Below is a small trained network, with its code and all its weights. Each question gives an input and a target symbol and asks what happens when units are switched off, that is, made to give their printed mean instead of their output.

import numpy as np


def w(rows, s, z=0):
    codes = np.array(rows[::2]) - 128.0
    scale = np.full(codes.shape[1], s)
    scale[-1] = z or s
    return codes * scale


def norm(h):
    return h / np.sqrt((h * h).mean(-1, keepdims=True) + 1e-5)


def f(y):
    return y / 2 * (1 + np.tanh(0.7978845608 * (y + 0.044715 * y**3)))


def softmax(a):
    e = np.exp(a - a.max(-1, keepdims=True))
    return e / e.sum(-1, keepdims=True)


def log_softmax(a):
    a = a - a.max(-1, keepdims=True)
    return a - np.log(np.exp(a).sum(-1, keepdims=True))


def net(x, mask):
    ids = ['ΓΞΠΩαβηθλμτφψ'.index(c) for c in x.split()]
    T = len(ids)
    res = E[ids] + P[:T]
    u = 0
    for l in range(2):
        q, k, v = (norm(res) @ M[l].T for M in (Q, K, V))
        z = softmax(np.where(np.tri(T) > 0, q @ k.T / 2**0.5, -1e9)) @ v
        res = res + np.where(mask[u], z, O[l][:, -1]) @ O[l][:, :-1]
        u += 1
        y = f(norm(res) @ A[l][:, :-1].T + A[l][:, -1])
        res = res + np.where(mask[u : u + 12], y, B[l][:, -1]) @ B[l][:, :-1]
        u += 12
    return log_softmax(norm(res)[-1] @ U[:, :-1].T + U[:, -1])


Q, K, V, O, A, B = {}, {}, {}, {}, {}, {}
E = w([
[120,157,137,102,131,91],'Γ',
[119,144,117,89,197,83],'Ξ',
[132,107,114,94,205,76],'Π',
[140,128,111,94,144,90],'Ω',
[102,129,77,87,160,86],'α',
[115,131,107,108,121,105],'β',
[165,135,110,46,175,77],'η',
[165,150,154,106,171,107],'θ',
[149,91,151,131,81,127],'λ',
[144,196,109,1,231,87],'μ',
[131,120,170,155,59,163],'τ',
[81,90,133,175,74,193],'φ',
[82,43,71,118,122,161],'ψ',
],0.004)
P = w([
[73,186,142,196,76,73],'0',
[145,68,126,255,204,102],'1',
[60,88,248,26,97,98],'2',
[96,225,11,121,18,153],'3',
[202,57,130,214,182,147],'4',
[144,108,193,26,99,151],'5',
[119,217,43,95,40,199],'6',
[184,20,125,248,192,150],'7',
],0.0039)
Q[0] = w([
[74,253,39,22,18,112],'L0H0',
[109,102,224,90,170,106],'L0H0',
],0.0079)
K[0] = w([
[185,91,127,92,152,245],'L0H0',
[152,131,133,125,125,64],'L0H0',
],0.012)
V[0] = w([
[139,64,62,86,122,75],'L0H0',
[253,186,155,112,114,13],'L0H0',
],0.0039)
O[0] = w([
[42,32,125,44,72,37,121],'L0H0',
[254,64,64,117,94,50,248],'L0H0',
],0.006,0.0012)
A[0] = w([
[71,67,181,77,69,120,154],'L0N0',
[156,62,178,86,104,67,254],'L0N1',
[182,81,101,201,116,210,119],'L0N2',
[101,84,66,141,94,176,197],'L0N3',
[103,8,97,124,210,75,132],'L0N4',
[43,157,173,107,138,253,15],'L0N5',
[176,110,207,165,181,54,154],'L0N6',
[111,175,60,202,74,171,85],'L0N7',
[101,60,179,218,108,141,200],'L0N8',
[78,160,101,144,169,91,110],'L0N9',
[137,63,228,151,202,174,167],'L0N10',
[89,68,247,11,132,100,41],'L0N11',
],0.0052,0.0019)
B[0] = w([
[119,132,217,73,195,112,191],'L0N0',
[10,112,206,188,180,192,252],'L0N1',
[97,181,80,97,211,124,180],'L0N2',
[133,194,172,95,153,110,167],'L0N3',
[158,192,217,129,90,155,219],'L0N4',
[95,120,90,168,193,122,154],'L0N5',
[80,126,119,87,177,172,205],'L0N6',
[175,125,209,125,127,145,161],'L0N7',
[162,137,144,69,186,88,176],'L0N8',
[141,143,79,99,134,177,128],'L0N9',
[73,154,60,98,57,123,175],'L0N10',
[122,85,254,99,165,164,211],'L0N11',
],0.0047,0.0034)
Q[1] = w([
[7,122,127,135,1,114],'L1H0',
[145,173,105,7,43,32],'L1H0',
],0.0053)
K[1] = w([
[100,143,112,44,142,185],'L1H0',
[182,123,143,2,127,123],'L1H0',
],0.0095)
V[1] = w([
[98,111,137,159,1,131],'L1H0',
[91,87,15,174,160,212],'L1H0',
],0.0051)
O[1] = w([
[109,63,89,251,253,255,43],'L1H0',
[88,231,132,231,85,71,5],'L1H0',
],0.0043,0.0018)
A[1] = w([
[121,189,46,122,85,150,108],'L1N0',
[101,124,101,34,142,96,105],'L1N1',
[76,188,109,117,182,172,138],'L1N2',
[213,87,82,137,107,113,96],'L1N3',
[130,102,125,217,41,100,148],'L1N4',
[22,185,130,68,99,184,99],'L1N5',
[134,58,212,131,174,174,164],'L1N6',
[91,102,220,89,124,181,59],'L1N7',
[152,204,150,146,111,71,97],'L1N8',
[66,35,90,135,92,55,121],'L1N9',
[139,135,155,81,60,56,71],'L1N10',
[3,148,162,121,85,99,4],'L1N11',
],0.0068,0.0034)
B[1] = w([
[137,133,254,156,177,140,163],'L1N0',
[145,66,151,182,74,153,174],'L1N1',
[90,140,129,43,75,90,189],'L1N2',
[84,142,157,158,132,29,142],'L1N3',
[170,114,137,65,230,21,111],'L1N4',
[113,85,61,219,172,81,201],'L1N5',
[101,125,148,158,46,130,253],'L1N6',
[106,151,211,103,175,73,204],'L1N7',
[134,109,142,128,71,254,140],'L1N8',
[174,176,108,30,232,222,120],'L1N9',
[96,115,25,116,99,137,148],'L1N10',
[137,76,45,54,83,73,157],'L1N11',
],0.0051,0.0049)
U = w([
[60,113,228,69,145,132,169],'Γ',
[132,78,217,152,60,107,144],'Ξ',
[163,67,153,135,182,22,89],'Π',
[39,237,115,183,127,127,124],'Ω',
[38,94,45,105,119,42,130],'α',
[187,18,115,41,170,175,6],'β',
[158,217,122,31,196,136,137],'η',
[172,213,178,145,87,235,75],'θ',
[208,176,134,160,121,33,172],'λ',
[117,50,121,252,130,153,109],'μ',
[165,108,68,58,26,135,184],'τ',
[76,94,85,116,191,255,154],'φ',
[150,131,89,160,220,103,173],'ψ',
],0.0088,0.0019)

Each question gives the input, a string of symbols that net reads in full, and the target symbol t.
The units are the heads (2 rows each of Q, K, V and O) and the neurons (one row each of A and B). Each row of codes is followed by its name. A weight is (code - 128) times the scale printed after its matrix; where a second scale follows, it is the last column's (O, A, B and U).
mask holds one flag per unit, layer by layer, with each layer's heads first. A switched-off unit (its flag False) gives its mean, the last column of its rows in O or B, instead of its output. The means were averaged over made-up inputs and are rounded, as every weight is.
A unit's drop is (log p(t) with every unit on - log p(t) with that unit switched off) / (log p(t) with every unit on - log p(t) with every unit switched off).
The circuit of an input: a set's keep is (log p(t) with only the set's units on - log p(t) with every unit switched off) / (log p(t) with every unit on - log p(t) with every unit switched off). Starting from the 12 units with the biggest drops (on a tie, the unit counted first), units are removed one at a time, each time the one whose removal leaves the highest keep (on an exact tie, the one counted first), for as long as the keep stays at least 0.8.
units of the circuit, in order: the units of the circuit, biggest drop first
most important unit: the unit with the biggest drop
top k neurons: the k neurons with the biggest drops, biggest first
top k neurons in layer l: the k neurons of layer l with the biggest drops, biggest first
input β φ μ β β μ Ω Γ, target φ: top 3 neurons in layer 0 : [L0N2 L0N8 L0N0]
input μ Ξ λ Π, target Ξ: units of the circuit, in order : [L1N1]
input τ φ ψ τ μ φ Π β, target η: units of the circuit, in order : [L0H0 L0N2 L0N1 L1N5]
input λ β Ω β, target μ: top 2 neurons in layer 1 : [L1N0 L1N7]
input η μ Π φ τ, target Π: units of the circuit, in order : [L0H0 L1N4]
input φ μ ψ β, target α: units of the circuit, in order : [L1N5 L1N11]
input λ λ ψ φ, target α: units of the circuit, in order : [L1N11 L1N5]
input β β η β, target β: top 4 neurons in layer 0 : [L0N4 L0N6 L0N2 L0N11]
input α τ β μ Γ Π β, target μ: top 2 neurons in layer 1 : [L1N2 L1N0]
input Π β η τ τ β λ ψ, target Ξ: top 3 neurons : [L0N4 L0N8 L1N5]
input β θ α α, target λ: top 3 neurons : [L0N1 L1N0 L1N3]
input α α α μ β φ λ, target Ω: top 3 neurons in layer 1 : [L1N5 L1N2 L1N0]
input μ Γ τ τ Ξ α Γ Ξ, target τ: top 2 neurons in layer 1 : [L1N10 L1N8]
input θ Ω τ Ξ ψ, target λ: top neuron in layer 1 : [L1N3]
input β ψ ψ μ μ, target φ: top 3 neurons in layer 0 : [L0N2 L0N0 L0N11]
input β μ ψ β Π Γ ψ, target α: units of the circuit, in order : [L0H0 L1N5 L1N11 L0N1]
input Ω θ β η τ Π ψ, target α: top 2 neurons in layer 1 : [L1N5 L1N2]
input ψ β η η η, target α: top 2 neurons : [L0N10 L1N5]
input ψ τ Ξ τ β τ τ, target θ: top 4 neurons : [L0N1 L0N7 L1N8 L1N7]
input μ ψ η λ Γ, target τ: most important unit : L1H0
input Π η Π τ, target θ: top 3 neurons in layer 0 : [L0N1 L0N7 L0N11]
input Ω η λ ψ Ω β Ω α, target μ: top 2 neurons in layer 1 : [L1N7 L1N6]
input β β Π Ξ, target μ: top 3 neurons in layer 1 : [L1N1 L1N0 L1N7]
